Below are the code and all the weights of a small trained network. Each question names an input and a class and asks about switching units off, where a switched-off unit gives its printed mean instead of its output.

import numpy as np


def w(rows, s, z=0):
    codes = np.array(rows[::2]) - 128.0
    scale = np.full(codes.shape[1], s)
    scale[-1] = z or s
    return codes * scale


def f(y):
    return y / 2 * (1 + np.tanh(0.7978845608 * (y + 0.044715 * y**3)))


def log_softmax(a):
    a = a - a.max(-1, keepdims=True)
    return a - np.log(np.exp(a).sum(-1, keepdims=True))


def net(x, mask):
    res = np.array(x, float).reshape(1, 6) / 4 @ E
    y = f(res @ A[0][:, :-1].T + A[0][:, -1])
    res = res + np.where(mask, y, B[0][:, -1]) @ B[0][:, :-1]
    return log_softmax(res[-1] @ U[:, :-1].T + U[:, -1])


A, B = {}, {}
E = w([
[142,14,189,201],'x0',
[120,134,135,128],'x1',
[254,206,186,121],'x2',
[80,171,174,141],'x3',
[111,198,76,236],'x4',
[116,138,134,130],'x5',
],0.0076)
A[0] = w([
[164,169,178,146,165],'neuron 1',
[161,152,104,181,125],'neuron 2',
[119,108,146,67,70],'neuron 3',
[127,175,72,83,78],'neuron 4',
[128,115,154,100,42],'neuron 5',
[222,151,156,158,134],'neuron 6',
[165,159,97,209,36],'neuron 7',
[133,166,97,181,62],'neuron 8',
[73,136,81,185,235],'neuron 9',
[165,132,144,125,158],'neuron 10',
[131,5,89,135,190],'neuron 11',
[151,137,114,79,74],'neuron 12',
[170,97,204,67,69],'neuron 13',
[127,88,157,148,81],'neuron 14',
[128,156,90,108,67],'neuron 15',
[155,55,156,225,64],'neuron 16',
[150,51,153,182,110],'neuron 17',
[128,95,137,79,113],'neuron 18',
[178,149,150,112,166],'neuron 19',
[107,183,105,56,105],'neuron 20',
[130,106,196,85,66],'neuron 21',
[135,111,142,86,67],'neuron 22',
[95,99,92,153,252],'neuron 23',
[103,94,71,118,185],'neuron 24',
[100,192,63,93,196],'neuron 25',
[163,137,147,137,50],'neuron 26',
[151,89,87,148,115],'neuron 27',
],0.016,0.0027)
B[0] = w([
[128,105,157,59,197],'neuron 1',
[30,235,106,132,171],'neuron 2',
[51,219,22,160,173],'neuron 3',
[231,137,151,144,209],'neuron 4',
[137,126,88,198,139],'neuron 5',
[121,156,147,7,225],'neuron 6',
[77,196,79,165,186],'neuron 7',
[67,93,104,189,178],'neuron 8',
[83,144,97,61,245],'neuron 9',
[62,201,132,77,162],'neuron 10',
[106,118,109,89,254],'neuron 11',
[149,119,111,190,168],'neuron 12',
[71,119,130,200,219],'neuron 13',
[199,101,120,138,160],'neuron 14',
[210,93,139,185,162],'neuron 15',
[249,160,155,150,223],'neuron 16',
[226,147,143,117,211],'neuron 17',
[83,217,54,129,171],'neuron 18',
[42,143,54,40,196],'neuron 19',
[187,58,215,201,226],'neuron 20',
[106,219,64,159,179],'neuron 21',
[107,254,72,248,154],'neuron 22',
[114,168,133,41,213],'neuron 23',
[105,162,179,87,200],'neuron 24',
[209,101,173,113,252],'neuron 25',
[102,204,155,102,146],'neuron 26',
[91,157,82,149,155],'neuron 27',
],0.0051,0.0088)
U = w([
[67,158,96,20,139],'0',
[66,213,14,255,39],'1',
[232,114,122,225,54],'2',
[93,130,106,81,251],'3',
],0.0089,0.0025)

Each question gives the input, the list of numbers given to net, and the class t.
The units are the neurons (one row each of A and B). Each row of codes is followed by its name. A weight is (code - 128) times the scale printed after its matrix; where a second scale follows, it is the last column's (A, B and U).
mask holds one flag per neuron, in row order. A switched-off neuron (its flag False) gives its mean, the last column of its row in B, instead of its output. The means were averaged over made-up inputs and are rounded, as every weight is.
A unit's drop is (log p(t) with every unit on - log p(t) with that unit switched off) / (log p(t) with every unit on - log p(t) with every unit switched off).
The circuit of an input: a set's keep is (log p(t) with only the set's units on - log p(t) with every unit switched off) / (log p(t) with every unit on - log p(t) with every unit switched off). Starting from the 12 units with the biggest drops (on a tie, the unit counted first), units are removed one at a time, each time the one whose removal leaves the highest keep (on an exact tie, the one counted first), for as long as the keep stays at least 0.8.
units of the circuit, in order: the units of the circuit, biggest drop first
most important unit: the unit with the biggest drop
top k neurons: the k neurons with the biggest drops, biggest first
drop when u is switched off: that unit's drop, to one decimal
input [-8,1,4,2,-7,2], class 2: units of the circuit, in order => [neuron 20; neuron 4]
input [-1,-7,-7,5,3,6], class 0: units of the circuit, in order => [neuron 9; neuron 23]
input [7,4,-5,4,-5,-3], class 2: top 4 neurons => [neuron 16; neuron 17; neuron 14; neuron 19]
input [6,-7,7,-2,8,5], class 1: units of the circuit, in order => [neuron 7]
input [5,-5,-1,-5,-3,1], class 2: top 2 neurons => [neuron 16; neuron 17]
input [-2,3,-7,1,-8,2], class 1: top 2 neurons => [neuron 3; neuron 22]
input [5,-4,6,-4,7,2], class 1: top 3 neurons => [neuron 7; neuron 2; neuron 8]
input [-8,7,7,-2,1,1], class 2: top 3 neurons => [neuron 20; neuron 4; neuron 15]
input [5,7,8,2,6,0], class 0: top 2 neurons => [neuron 6; neuron 1]
input [-8,7,-5,-8,6,-4], class 2: top 2 neurons => [neuron 25; neuron 4]
input [-8,7,6,1,-5,-3], class 2: top 2 neurons => [neuron 20; neuron 4]
input [-7,-6,-3,-4,6,-6], class 2: top 2 neurons => [neuron 25; neuron 4]
input [8,7,8,5,4,-1], class 0: drop when neuron 10 is switched off => 0.1
input [-7,6,-2,-1,6,-7], class 2: most important unit => neuron 25
input [-5,7,1,3,1,-4], class 2: drop when neuron 6 is switched off => 0.0
input [4,-3,8,7,4,2], class 0: drop when neuron 6 is switched off => 0.2
input [-8,2,-7,-6,4,-8], class 2: drop when neuron 4 is switched off => 0.3
